Below is a small trained network, with its code and all its weights. Each question gives an input and a target symbol and asks what happens when units are switched off, that is, made to give their printed mean instead of their output.

import numpy as np


def w(rows, s, z=0):
    codes = np.array(rows[::2]) - 128.0
    scale = np.full(codes.shape[1], s)
    scale[-1] = z or s
    return codes * scale


def f(y):
    return y / 2 * (1 + np.tanh(0.7978845608 * (y + 0.044715 * y**3)))


def softmax(a):
    e = np.exp(a - a.max(-1, keepdims=True))
    return e / e.sum(-1, keepdims=True)


def log_softmax(a):
    a = a - a.max(-1, keepdims=True)
    return a - np.log(np.exp(a).sum(-1, keepdims=True))


def net(x, mask):
    ids = ['ΔΠΨβηστφω'.index(c) for c in x.split()]
    T = len(ids)
    res = E[ids] + P[:T]
    u = 0
    for l in range(2):
        r = res
        for j in range(2):
            rows = slice(3 * j, 3 * j + 3)
            q, k, v = (r @ M[l][rows].T for M in (Q, K, V))
            z = softmax(np.where(np.tri(T) > 0, q @ k.T / 3**0.5, -1e9)) @ v
            o = O[l][rows]
            res = res + np.where(mask[u + j], z, o[:, -1]) @ o[:, :-1]
        u += 2
        y = f(res @ A[l][:, :-1].T + A[l][:, -1])
        res = res + np.where(mask[u : u + 8], y, B[l][:, -1]) @ B[l][:, :-1]
        u += 8
    return log_softmax(res[-1] @ U[:, :-1].T + U[:, -1])


Q, K, V, O, A, B = {}, {}, {}, {}, {}, {}
E = w([
[96,91,95,45,79,177,101,104,120],'Δ',
[48,135,85,105,126,78,125,83,118],'Π',
[65,176,206,84,186,68,192,67,137],'Ψ',
[45,87,94,57,126,87,103,66,74],'β',
[178,170,67,155,75,174,166,97,128],'η',
[42,151,70,148,71,144,254,119,203],'σ',
[223,125,198,76,123,129,180,18,140],'τ',
[107,114,110,100,170,174,58,101,224],'φ',
[140,178,223,134,61,146,125,196,85],'ω',
],0.0099)
P = w([
[148,196,68,70,151,102,125,90,124],'0',
[55,215,132,43,61,157,113,71,100],'1',
[117,187,91,118,152,126,155,178,159],'2',
[154,141,79,96,134,86,135,77,130],'3',
[76,177,145,52,74,185,102,85,86],'4',
[118,148,120,145,143,134,141,174,157],'5',
[156,99,101,121,126,90,145,76,138],'6',
[93,148,160,56,75,180,121,102,88],'7',
[122,106,149,168,141,140,128,174,154],'8',
[158,59,126,146,118,96,148,76,141],'9',
[109,144,167,52,80,166,139,106,90],'10',
[117,55,183,188,135,149,122,173,160],'11',
[157,12,153,169,104,98,156,73,149],'12',
[123,162,160,54,89,143,162,107,88],'13',
],0.011)
Q[0] = w([
[87,137,147,65,113,187,163,79,144],'L0H0',
[118,89,85,79,131,88,159,27,168],'L0H0',
[182,117,160,245,144,93,101,214,125],'L0H0',
[144,99,90,203,165,95,111,179,165],'L0H1',
[174,90,86,146,146,95,106,76,105],'L0H1',
[169,110,116,216,161,90,125,162,168],'L0H1',
],0.012)
K[0] = w([
[144,55,171,197,140,176,123,138,141],'L0H0',
[127,1,115,180,124,89,143,61,138],'L0H0',
[157,238,93,38,103,118,133,124,109],'L0H0',
[123,227,60,10,140,170,108,119,156],'L0H1',
[116,186,106,113,141,59,173,66,127],'L0H1',
[109,205,75,27,125,141,97,120,105],'L0H1',
],0.0099)
V[0] = w([
[156,65,138,172,168,174,48,139,230],'L0H0',
[197,205,155,60,163,209,26,94,158],'L0H0',
[75,225,147,138,137,200,228,138,254],'L0H0',
[164,205,112,101,180,54,185,45,115],'L0H1',
[198,73,175,151,62,154,152,185,160],'L0H1',
[98,198,86,73,94,195,148,120,156],'L0H1',
],0.0055)
O[0] = w([
[152,117,6,82,195,130,64,81,235,83],'L0H0',
[174,207,124,175,103,162,3,110,133,186],'L0H0',
[85,244,136,233,137,180,187,93,221,219],'L0H0',
[171,77,90,79,148,5,152,52,108,246],'L0H1',
[87,207,175,145,107,207,77,42,137,34],'L0H1',
[164,136,42,81,165,153,221,133,176,252],'L0H1',
],0.0053,0.0036)
A[0] = w([
[129,120,96,187,198,30,179,124,202,147],'L0N0',
[38,195,82,178,101,222,229,160,197,205],'L0N1',
[235,120,88,248,90,144,187,148,174,204],'L0N2',
[254,110,182,102,90,92,176,62,48,156],'L0N3',
[129,63,38,52,144,93,96,73,133,69],'L0N4',
[79,129,167,124,2,201,52,60,70,255],'L0N5',
[201,94,78,99,164,121,118,11,189,245],'L0N6',
[99,109,12,153,202,88,127,139,200,240],'L0N7',
],0.0068,0.002)
B[0] = w([
[106,105,64,180,177,92,203,42,145,206],'L0N0',
[140,112,152,115,96,232,116,51,72,240],'L0N1',
[237,74,73,140,52,138,167,191,86,177],'L0N2',
[153,121,161,171,129,13,73,75,96,201],'L0N3',
[85,142,144,29,99,171,161,176,108,210],'L0N4',
[65,212,151,220,118,81,104,38,166,206],'L0N5',
[179,168,111,46,175,178,160,124,255,253],'L0N6',
[60,108,33,177,172,132,147,149,197,215],'L0N7',
],0.0068,0.0069)
Q[1] = w([
[91,150,146,142,108,120,106,1,145],'L1H0',
[195,88,119,164,153,95,84,182,129],'L1H0',
[153,129,128,72,100,152,131,87,96],'L1H0',
[72,151,151,133,164,121,142,105,127],'L1H1',
[164,162,134,193,155,161,81,180,203],'L1H1',
[119,162,156,173,91,133,115,112,92],'L1H1',
],0.0075)
K[1] = w([
[153,54,217,167,111,129,89,159,157],'L1H0',
[137,207,118,104,127,102,138,111,88],'L1H0',
[162,40,133,129,142,104,167,102,159],'L1H0',
[148,90,173,139,115,70,110,107,129],'L1H1',
[97,255,151,92,146,138,87,114,159],'L1H1',
[166,169,154,198,113,141,119,150,106],'L1H1',
],0.0078)
V[1] = w([
[64,215,163,212,85,107,114,207,81],'L1H0',
[25,91,73,167,88,124,161,172,103],'L1H0',
[67,138,166,136,181,166,79,124,152],'L1H0',
[174,87,93,125,99,189,123,163,197],'L1H1',
[253,158,93,154,124,122,97,137,140],'L1H1',
[140,88,177,135,136,139,122,176,90],'L1H1',
],0.005)
O[1] = w([
[91,253,100,189,175,110,142,207,142,1],'L1H0',
[81,245,47,148,44,189,175,178,124,103],'L1H0',
[31,100,78,78,182,87,140,141,162,85],'L1H0',
[176,178,127,136,163,108,196,120,37,150],'L1H1',
[241,236,84,190,119,82,109,149,120,125],'L1H1',
[119,108,137,184,169,198,104,74,142,16],'L1H1',
],0.0046,0.0084)
A[1] = w([
[69,128,148,89,153,80,158,155,89,111],'L1N0',
[122,97,99,109,214,59,128,133,164,5],'L1N1',
[159,82,92,123,155,97,188,123,84,166],'L1N2',
[60,90,56,159,141,151,143,138,171,111],'L1N3',
[101,120,180,76,162,59,123,98,114,125],'L1N4',
[152,98,157,119,82,110,132,97,2,118],'L1N5',
[61,89,143,86,83,130,83,125,39,3],'L1N6',
[116,148,146,189,180,115,135,36,164,29],'L1N7',
],0.0086,0.003)
B[1] = w([
[68,155,119,148,74,128,117,238,186,155],'L1N0',
[35,192,227,142,197,161,153,141,94,218],'L1N1',
[75,181,110,228,81,146,121,166,193,255],'L1N2',
[87,61,98,87,156,57,112,45,27,212],'L1N3',
[86,55,50,126,79,194,81,220,127,225],'L1N4',
[123,139,110,153,253,111,150,173,38,212],'L1N5',
[255,143,64,217,220,155,216,208,219,160],'L1N6',
[129,56,103,199,169,213,52,99,168,201],'L1N7',
],0.0063,0.0089)
U = w([
[148,57,106,132,184,140,74,103,79,103],'Δ',
[126,105,109,151,79,121,148,99,135,3],'Π',
[71,131,145,108,65,73,133,151,111,173],'Ψ',
[146,102,141,39,37,168,112,120,156,202],'β',
[110,175,127,137,126,2,109,81,46,212],'η',
[92,157,140,215,147,156,95,123,178,116],'σ',
[127,174,187,95,195,160,212,135,99,127],'τ',
[178,151,134,156,96,66,155,134,211,142],'φ',
[153,139,74,152,139,172,117,205,143,68],'ω',
],0.0077,0.0052)

Each question gives the input, a string of symbols that net reads in full, and the target symbol t.
The units are the heads (3 rows each of Q, K, V and O) and the neurons (one row each of A and B). Each row of codes is followed by its name. A weight is (code - 128) times the scale printed after its matrix; where a second scale follows, it is the last column's (O, A, B and U).
mask holds one flag per unit, layer by layer, with each layer's heads first. A switched-off unit (its flag False) gives its mean, the last column of its rows in O or B, instead of its output. The means were averaged over made-up inputs and are rounded, as every weight is.
A unit's drop is (log p(t) with every unit on - log p(t) with that unit switched off) / (log p(t) with every unit on - log p(t) with every unit switched off).
The circuit of an input: a set's keep is (log p(t) with only the set's units on - log p(t) with every unit switched off) / (log p(t) with every unit on - log p(t) with every unit switched off). Starting from the 12 units with the biggest drops (on a tie, the unit counted first), units are removed one at a time, each time the one whose removal leaves the highest keep (on an exact tie, the one counted first), for as long as the keep stays at least 0.8.
units of the circuit, in order: the units of the circuit, biggest drop first
top k neurons: the k neurons with the biggest drops, biggest first
k most important neurons of layer l: the k neurons of layer l with the biggest drops, biggest first
input Ψ φ Π Δ Ψ η ω β, target σ: top 2 neurons => L0N5; L1N7
input η η Ψ τ φ Ψ ω η, target σ: 2 most important neurons of layer 0 => L0N5; L0N4
input Ψ Δ β β η Ψ τ η Π, target η: units of the circuit, in order => L1N4; L0N6; L1N6
input ω φ φ Π ω Ψ Ψ φ ω Ψ β, target σ: units of the circuit, in order => L0H1; L0N5; L1N7
input σ τ φ Ψ φ φ σ φ φ Δ Ψ σ η ω, target σ: units of the circuit, in order => L0H1; L0N5
input ω φ β σ σ σ Ψ τ ω Ψ σ, target σ: units of the circuit, in order => L0H1; L0N5
input β σ σ φ σ φ β Ψ ω, target τ: top 2 neurons => L1N5; L0N1
input φ φ Ψ Ψ φ ω ω Δ η ω Δ σ ω, target η: 3 most important neurons of layer 0 => L0N6; L0N2; L0N7
input Π Ψ η Ψ Ψ φ ω Π, target σ: units of the circuit, in order => L0H1; L0N5; L1N7
input ω Ψ Ψ ω η Π Δ, target β: top 4 neurons => L0N6; L0N4; L1N5; L0N0
input Π β β η Ψ ω τ, target Δ: 3 most important neurons of layer 0 => L0N3; L0N7; L0N5
input φ τ η φ β Δ Ψ β, target ω: top 2 neurons => L1N6; L1N4
input φ Ψ τ η, target φ: most important neuron of layer 0 => L0N6
input Ψ Δ η β Δ φ β Π η η φ Δ ω η, target σ: most important neuron of layer 0 => L0N5
input φ Δ σ β Δ Δ τ φ Ψ τ β η β σ, target τ: top 3 neurons => L1N5; L0N1; L0N6
input Ψ σ σ β φ ω, target τ: 2 most important neurons of layer 0 => L0N1; L0N7
input η Δ Δ β Ψ φ, target Δ: 3 most important neurons of layer 1 => L1N3; L1N2; L1N0
input Δ σ β τ η σ Ψ φ Π φ Ψ τ φ, target τ: top 3 neurons => L1N1; L0N6; L0N4
input φ η η φ ω Ψ σ ω, target σ: 2 most important neurons of layer 1 => L1N7; L1N3
input Δ ω ω Ψ σ, target σ: units of the circuit, in order => L0N5; L0H1; L1N7
input Δ σ φ β φ φ ω φ Ψ σ, target Π: 2 most important neurons of layer 1 => L1N2; L1N3
input Ψ σ σ φ τ σ Ψ Ψ φ Ψ Ψ β, target Ψ: top 3 neurons => L0N1; L1N7; L1N0
input φ σ Δ φ σ Π Δ Δ Δ Δ Ψ Ψ φ τ, target β: 2 most important neurons of layer 0 => L0N6; L0N0
input φ φ η β Ψ φ φ Π, target β: top neuron => L1N5
input φ ω σ σ Δ, target τ: 2 most important neurons of layer 0 => L0N1; L0N7
input φ Ψ φ φ σ σ Π β Δ β τ, target Δ: 2 most important neurons of layer 1 => L1N4; L1N5
input Ψ Π φ Δ Π σ φ Δ β, target Ψ: 4 most important neurons of layer 1 => L1N7; L1N0; L1N5; L1N3
